Below are the code and all the weights of a small trained network. Each question names an input and a target symbol and asks about switching units off, where a switched-off unit gives its printed mean instead of its output.

import numpy as np


def w(rows, s, z=0):
    codes = np.array(rows[::2]) - 128.0
    scale = np.full(codes.shape[1], s)
    scale[-1] = z or s
    return codes * scale


def f(y):
    return y / 2 * (1 + np.tanh(0.7978845608 * (y + 0.044715 * y**3)))


def softmax(a):
    e = np.exp(a - a.max(-1, keepdims=True))
    return e / e.sum(-1, keepdims=True)


def log_softmax(a):
    a = a - a.max(-1, keepdims=True)
    return a - np.log(np.exp(a).sum(-1, keepdims=True))


def net(x, mask):
    ids = ['ΞΠΨΩαβεζηθμσφ'.index(c) for c in x.split()]
    T = len(ids)
    res = E[ids] + P[:T]
    u = 0
    for l in range(3):
        r = res
        for j in range(2):
            rows = slice(3 * j, 3 * j + 3)
            q, k, v = (r @ M[l][rows].T for M in (Q, K, V))
            z = softmax(np.where(np.tri(T) > 0, q @ k.T / 3**0.5, -1e9)) @ v
            o = O[l][rows]
            res = res + np.where(mask[u + j], z, o[:, -1]) @ o[:, :-1]
        u += 2
        y = f(res @ A[l][:, :-1].T + A[l][:, -1])
        res = res + np.where(mask[u : u + 8], y, B[l][:, -1]) @ B[l][:, :-1]
        u += 8
    return log_softmax(res[-1] @ U[:, :-1].T + U[:, -1])


Q, K, V, O, A, B = {}, {}, {}, {}, {}, {}
E = w([
[92,199,151,158,129,179],'Ξ',
[78,82,57,72,75,66],'Π',
[126,211,218,160,166,200],'Ψ',
[71,167,115,111,142,156],'Ω',
[68,102,82,106,117,162],'α',
[94,114,141,106,147,182],'β',
[84,81,70,57,129,128],'ε',
[87,137,105,143,88,137],'ζ',
[193,92,251,66,188,84],'η',
[142,223,104,73,212,155],'θ',
[110,177,144,111,138,114],'μ',
[85,69,163,165,28,107],'σ',
[118,133,221,209,42,139],'φ',
],0.013)
P = w([
[142,138,113,145,182,131],'0',
[178,165,120,67,79,165],'1',
[138,145,184,55,113,163],'2',
[108,152,183,53,123,116],'3',
[54,115,177,159,244,27],'4',
[58,164,194,121,200,54],'5',
[38,181,200,110,190,46],'6',
[58,209,214,35,109,67],'7',
],0.011)
Q[0] = w([
[233,79,94,177,54,96],'0.h1',
[105,72,102,135,76,245],'0.h1',
[187,251,44,146,97,156],'0.h1',
[63,145,19,205,201,79],'0.h2',
[65,151,183,1,104,168],'0.h2',
[45,7,158,232,208,245],'0.h2',
],0.0063)
K[0] = w([
[164,182,34,134,59,166],'0.h1',
[61,80,121,178,132,174],'0.h1',
[109,230,58,136,94,139],'0.h1',
[62,174,99,90,122,140],'0.h2',
[124,112,255,77,112,73],'0.h2',
[51,92,181,170,101,177],'0.h2',
],0.0083)
V[0] = w([
[254,117,135,124,124,38],'0.h1',
[249,154,185,159,144,142],'0.h1',
[242,63,149,74,173,65],'0.h1',
[194,125,150,122,110,89],'0.h2',
[106,173,102,91,42,113],'0.h2',
[249,95,152,52,141,42],'0.h2',
],0.0067)
O[0] = w([
[165,38,186,76,118,185,174],'0.h1',
[128,165,149,144,129,168,253],'0.h1',
[89,110,170,135,119,254,223],'0.h1',
[163,112,178,185,169,101,175],'0.h2',
[175,153,132,161,77,180,92],'0.h2',
[82,113,140,220,169,217,199],'0.h2',
],0.0083,0.0044)
A[0] = w([
[187,103,142,148,115,165,64],'0.n1',
[88,21,157,88,128,126,5],'0.n2',
[131,179,37,97,118,54,115],'0.n3',
[105,11,30,159,162,86,1],'0.n4',
[147,112,75,237,237,47,150],'0.n5',
[68,160,81,6,214,145,79],'0.n6',
[46,138,91,255,103,110,227],'0.n7',
[57,170,88,201,146,188,38],'0.n8',
],0.007,0.0038)
B[0] = w([
[112,138,114,162,147,74,142],'0.n1',
[149,191,124,185,86,181,198],'0.n2',
[57,159,59,159,54,167,181],'0.n3',
[130,86,94,172,176,94,115],'0.n4',
[115,72,66,230,254,20,147],'0.n5',
[151,156,128,96,215,139,203],'0.n6',
[87,95,166,89,165,82,252],'0.n7',
[187,58,108,101,154,83,171],'0.n8',
],0.0076,0.0033)
Q[1] = w([
[199,137,99,85,102,62],'1.h1',
[109,220,160,2,55,170],'1.h1',
[251,118,118,98,66,141],'1.h1',
[107,105,116,87,123,129],'1.h2',
[115,82,102,161,147,156],'1.h2',
[143,120,59,99,123,112],'1.h2',
],0.014)
K[1] = w([
[143,151,44,158,192,190],'1.h1',
[1,105,182,176,232,42],'1.h1',
[182,95,43,214,172,92],'1.h1',
[145,123,31,114,123,186],'1.h2',
[96,98,120,195,156,179],'1.h2',
[23,152,49,95,94,55],'1.h2',
],0.0086)
V[1] = w([
[98,10,42,108,47,123],'1.h1',
[97,200,161,236,28,68],'1.h1',
[255,17,171,188,65,112],'1.h1',
[104,197,98,147,70,155],'1.h2',
[151,116,173,119,86,101],'1.h2',
[149,149,74,132,93,80],'1.h2',
],0.0091)
O[1] = w([
[56,248,139,69,90,137,24],'1.h1',
[208,163,125,112,80,83,185],'1.h1',
[145,76,135,34,92,163,114],'1.h1',
[131,106,89,144,179,141,106],'1.h2',
[101,127,125,112,161,116,140],'1.h2',
[131,141,186,148,132,182,7],'1.h2',
],0.013,0.015)
A[1] = w([
[177,116,165,124,146,155,152],'1.n1',
[151,172,168,53,79,163,88],'1.n2',
[8,162,167,65,146,142,18],'1.n3',
[152,111,120,88,108,127,1],'1.n4',
[134,168,105,128,120,96,88],'1.n5',
[114,115,86,123,137,85,133],'1.n6',
[110,108,169,126,145,88,87],'1.n7',
[135,131,84,126,139,127,131],'1.n8',
],0.011,0.0065)
B[1] = w([
[83,152,101,117,77,107,255],'1.n1',
[112,105,120,139,167,74,168],'1.n2',
[175,84,159,139,41,254,144],'1.n3',
[157,227,168,221,104,152,163],'1.n4',
[155,138,217,99,61,195,173],'1.n5',
[168,163,207,125,90,164,217],'1.n6',
[126,168,76,133,103,163,223],'1.n7',
[157,144,212,102,100,114,145],'1.n8',
],0.0096,0.008)
Q[2] = w([
[158,117,142,93,24,119],'2.h1',
[125,107,181,103,105,134],'2.h1',
[41,227,59,167,158,180],'2.h1',
[163,206,2,117,90,231],'2.h2',
[137,197,51,28,87,174],'2.h2',
[120,183,150,97,122,130],'2.h2',
],0.0062)
K[2] = w([
[15,126,132,143,114,106],'2.h1',
[148,150,95,75,106,110],'2.h1',
[74,205,45,162,104,180],'2.h1',
[117,95,105,232,79,74],'2.h2',
[2,141,160,165,33,22],'2.h2',
[33,109,174,133,51,113],'2.h2',
],0.0067)
V[2] = w([
[84,111,237,73,172,87],'2.h1',
[224,75,43,136,54,147],'2.h1',
[73,158,242,176,206,58],'2.h1',
[182,179,93,104,194,183],'2.h2',
[156,126,254,42,248,134],'2.h2',
[145,187,87,56,237,153],'2.h2',
],0.0045)
O[2] = w([
[92,117,54,157,75,136,105],'2.h1',
[155,120,72,55,193,193,255],'2.h1',
[137,88,101,77,157,93,120],'2.h1',
[210,134,108,86,85,255,101],'2.h2',
[140,129,79,120,112,228,113],'2.h2',
[132,166,82,96,167,217,31],'2.h2',
],0.0071,0.0074)
A[2] = w([
[158,90,134,129,95,148,124],'2.n1',
[117,114,205,175,112,50,170],'2.n2',
[1,233,107,135,157,127,175],'2.n3',
[159,109,158,92,215,82,161],'2.n4',
[90,64,69,142,159,147,3],'2.n5',
[32,173,135,1,75,130,120],'2.n6',
[112,204,168,59,84,151,129],'2.n7',
[50,154,124,220,159,164,16],'2.n8',
],0.0085,0.0053)
B[2] = w([
[111,159,118,108,149,99,170],'2.n1',
[135,152,98,102,153,177,249],'2.n2',
[48,123,62,175,139,105,145],'2.n3',
[100,124,106,146,48,150,201],'2.n4',
[142,183,187,120,116,137,166],'2.n5',
[203,156,184,80,233,138,134],'2.n6',
[117,40,123,186,110,48,147],'2.n7',
[153,133,96,9,99,166,147],'2.n8',
],0.011,0.015)
U = w([
[173,165,157,148,155,107,104],'Ξ',
[115,116,200,124,103,92,68],'Π',
[181,46,47,194,187,54,10],'Ψ',
[99,172,110,115,153,99,141],'Ω',
[76,124,121,155,67,97,79],'α',
[75,115,51,102,198,80,186],'β',
[106,128,109,123,67,155,55],'ε',
[72,109,135,165,155,9,159],'ζ',
[70,3,117,100,170,73,253],'η',
[185,112,95,76,181,183,69],'θ',
[125,107,113,134,188,92,148],'μ',
[131,120,161,55,254,18,137],'σ',
[176,112,58,52,36,47,221],'φ',
],0.0057,0.0046)

Each question gives the input, a string of symbols that net reads in full, and the target symbol t.
The units are the heads (3 rows each of Q, K, V and O) and the neurons (one row each of A and B). Each row of codes is followed by its name. A weight is (code - 128) times the scale printed after its matrix; where a second scale follows, it is the last column's (O, A, B and U).
mask holds one flag per unit, layer by layer, with each layer's heads first. A switched-off unit (its flag False) gives its mean, the last column of its rows in O or B, instead of its output. The means were averaged over made-up inputs and are rounded, as every weight is.
A unit's drop is (log p(t) with every unit on - log p(t) with that unit switched off) / (log p(t) with every unit on - log p(t) with every unit switched off).
The circuit of an input: a set's keep is (log p(t) with only the set's units on - log p(t) with every unit switched off) / (log p(t) with every unit on - log p(t) with every unit switched off). Starting from the 12 units with the biggest drops (on a tie, the unit counted first), units are removed one at a time, each time the one whose removal leaves the highest keep (on an exact tie, the one counted first), for as long as the keep stays at least 0.8.
circuit, biggest first: the units of the circuit, biggest drop first
k most important neurons: the k neurons with the biggest drops, biggest first
k most important neurons of layer l: the k neurons of layer l with the biggest drops, biggest first
input β η α, target η: circuit, biggest first => 1.h1; 0.h2
input φ φ φ φ Π Ξ Ω, target φ: circuit, biggest first => 0.h1; 1.h1
input φ φ ζ η φ α Ξ, target φ: most important neuron of layer 0 => 0.n8
input φ φ η φ θ, target φ: circuit, biggest first => 0.h2; 1.h1
input η θ σ, target σ: circuit, biggest first => 1.h1; 2.n6; 0.h1
input β Ψ η θ, target θ: circuit, biggest first => 2.h2; 1.h1
input φ η β Ξ Π φ, target φ: circuit, biggest first => 0.h2; 1.h1; 1.h2
input ε φ φ, target ε: circuit, biggest first => 1.n3; 1.h1; 0.h2
input σ Ξ Ξ, target σ: circuit, biggest first => 2.n6; 1.h1; 0.h2
input Ξ α φ β, target Ξ: 2 most important neurons => 0.n3; 0.n5
input η Ξ Ψ σ σ β, target σ: circuit, biggest first => 1.h1; 2.n6
input φ σ ε η α θ Ψ Ω, target θ: circuit, biggest first => 2.h2; 1.h1; 0.n6; 2.n8
input φ η φ ζ μ, target φ: circuit, biggest first => 0.h2; 1.h1
input φ θ φ φ Ψ, target θ: 2 most important neurons => 0.n5; 2.n8
input η η α Ξ, target η: circuit, biggest first => 1.h1; 0.h1
input φ η φ φ ζ, target φ: circuit, biggest first => 0.h2; 1.h1
input Π φ β, target Π: most important neuron => 1.n3
input φ φ Ψ β φ σ, target Ψ: 2 most important neurons of layer 2 => 2.n8; 2.n5
input η η α φ φ Ψ β, target φ: circuit, biggest first => 1.h2; 0.h2; 0.h1
input Ψ φ Ξ β Ξ η, target η: circuit, biggest first => 0.h1; 1.h1
input α β φ φ Ψ, target β: 3 most important neurons of layer 0 => 0.n5; 0.n6; 0.n8
input φ η η σ η η Ξ Ξ, target η: most important neuron of layer 2 => 2.n2
input Π σ Ξ φ Π, target σ: 2 most important neurons of layer 2 => 2.n6; 2.n4
input φ α β θ α α σ μ, target α: 2 most important neurons of layer 1 => 1.n3; 1.n5
input Π φ ζ φ, target Π: 2 most important neurons of layer 0 => 0.n5; 0.n4
input Ψ Ω θ φ φ, target Ω: 3 most important neurons => 0.n5; 0.n3; 2.n3
input Ξ ζ Ξ φ, target Ξ: 2 most important neurons => 0.n3; 1.n5
input Ξ β Ξ, target Ξ: 3 most important neurons => 0.n3; 1.n5; 1.n1
input β φ φ β, target β: 2 most important neurons => 2.n3; 0.n6
input φ φ φ φ Ξ φ φ φ, target Ξ: 3 most important neurons => 0.n3; 1.n5; 1.n1
